Below is a small trained network, with its code and all its weights. Each question gives an input and a class and asks what happens when units are switched off, that is, made to give their printed mean instead of their output.

import numpy as np


def w(rows, s, z=0):
    codes = np.array(rows[::2]) - 128.0
    scale = np.full(codes.shape[1], s)
    scale[-1] = z or s
    return codes * scale


def norm(h):
    return h / np.sqrt((h * h).mean(-1, keepdims=True) + 1e-5)


def f(y):
    return y / 2 * (1 + np.tanh(0.7978845608 * (y + 0.044715 * y**3)))


def log_softmax(a):
    a = a - a.max(-1, keepdims=True)
    return a - np.log(np.exp(a).sum(-1, keepdims=True))


def net(x, mask):
    res = np.array(x, float).reshape(1, 2) / 4 @ E
    u = 0
    for l in range(2):
        y = f(norm(res) @ A[l][:, :-1].T + A[l][:, -1])
        res = res + np.where(mask[u : u + 13], y, B[l][:, -1]) @ B[l][:, :-1]
        u += 13
    return log_softmax(norm(res)[-1] @ U[:, :-1].T + U[:, -1])


A, B = {}, {}
E = w([
[49,123,247,91,178,196],'x0',
[215,158,242,239,141,95],'x1',
],0.012)
A[0] = w([
[130,58,103,178,164,160,122],'0.n0',
[108,22,121,191,99,155,116],'0.n1',
[62,94,160,180,131,192,124],'0.n2',
[125,95,67,12,121,151,143],'0.n3',
[158,104,127,114,150,141,1],'0.n4',
[131,142,124,112,182,91,134],'0.n5',
[126,118,153,104,79,99,123],'0.n6',
[180,79,157,255,120,135,201],'0.n7',
[42,189,183,129,100,190,159],'0.n8',
[144,139,71,176,60,123,114],'0.n9',
[104,46,127,160,149,95,123],'0.n10',
[163,104,179,114,126,97,161],'0.n11',
[144,97,90,66,150,173,83],'0.n12',
],0.0074,0.0058)
B[0] = w([
[102,123,124,143,153,107,126],'0.n0',
[134,105,130,114,166,107,124],'0.n1',
[201,179,66,77,165,105,156],'0.n2',
[62,67,97,244,110,173,226],'0.n3',
[138,119,239,101,77,2,103],'0.n4',
[118,99,115,137,164,116,131],'0.n5',
[129,104,126,123,157,117,126],'0.n6',
[83,34,37,138,115,208,253],'0.n7',
[162,225,55,143,126,118,190],'0.n8',
[113,237,163,47,251,129,173],'0.n9',
[142,109,127,116,153,122,126],'0.n10',
[157,97,66,109,102,184,160],'0.n11',
[88,57,174,205,63,137,147],'0.n12',
],0.0063,0.0068)
A[1] = w([
[116,136,179,87,151,118,86],'1.n0',
[142,128,157,167,103,128,2],'1.n1',
[107,151,160,120,137,134,33],'1.n2',
[127,130,97,165,119,142,172],'1.n3',
[148,164,122,122,156,145,93],'1.n4',
[149,125,152,166,141,106,142],'1.n5',
[128,138,170,124,141,136,101],'1.n6',
[117,116,123,156,124,91,145],'1.n7',
[107,136,184,98,144,162,98],'1.n8',
[165,134,113,129,99,6,49],'1.n9',
[162,108,172,175,122,110,95],'1.n10',
[89,141,146,148,144,144,112],'1.n11',
[176,130,110,154,94,88,62],'1.n12',
],0.023,0.0052)
B[1] = w([
[181,248,135,72,141,87,147],'1.n0',
[67,52,97,129,118,162,151],'1.n1',
[174,137,97,104,126,77,139],'1.n2',
[170,135,197,121,139,128,246],'1.n3',
[135,88,147,143,136,160,155],'1.n4',
[63,77,61,122,72,146,173],'1.n5',
[108,145,74,58,132,76,150],'1.n6',
[123,146,168,98,134,131,151],'1.n7',
[170,152,133,141,97,40,179],'1.n8',
[180,178,165,71,151,77,171],'1.n9',
[42,43,66,158,99,217,192],'1.n10',
[195,109,122,123,135,84,170],'1.n11',
[72,170,135,86,141,77,186],'1.n12',
],0.012,0.011)
U = w([
[5,41,33,135,62,204,190],'0',
[173,198,91,71,129,14,185],'1',
[209,131,208,172,188,216,176],'2',
[78,177,166,170,107,132,1],'3',
[100,160,143,180,132,125,28],'4',
],0.018,0.008)

Each question gives the input, the list of numbers given to net, and the class t.
The units are the neurons (one row each of A and B). Each row of codes is followed by its name. A weight is (code - 128) times the scale printed after its matrix; where a second scale follows, it is the last column's (A, B and U).
mask holds one flag per neuron, layer by layer. A switched-off neuron (its flag False) gives its mean, the last column of its row in B, instead of its output. The means were averaged over made-up inputs and are rounded, as every weight is.
A unit's drop is (log p(t) with every unit on - log p(t) with that unit switched off) / (log p(t) with every unit on - log p(t) with every unit switched off).
unit that matters most: the unit with the biggest drop
k most important neurons: the k neurons with the biggest drops, biggest first
k most important neurons of layer l: the k neurons of layer l with the biggest drops, biggest first
drop of u: that unit's drop, to one decimal
input [3,-3], class 2: 2 most important neurons of layer 0 => [0.n3, 0.n7]
input [3,0], class 2: unit that matters most => 0.n8
input [6,-5], class 1: 2 most important neurons of layer 1 => [1.n10, 1.n8]
input [-7,-5], class 1: 2 most important neurons => [0.n7, 1.n10]
input [-6,6], class 0: 2 most important neurons of layer 1 => [1.n10, 1.n5]
input [2,-3], class 2: 2 most important neurons of layer 0 => [0.n3, 0.n7]
input [-3,3], class 2: 2 most important neurons => [0.n7, 1.n3]
input [7,6], class 1: 2 most important neurons of layer 1 => [1.n8, 1.n0]
input [0,-3], class 2: 2 most important neurons of layer 0 => [0.n3, 0.n7]
input [-3,-3], class 2: drop of 1.n5 => 0.9
input [-2,7], class 0: drop of 1.n10 => 0.0
input [-2,0], class 2: drop of 1.n10 => 0.2
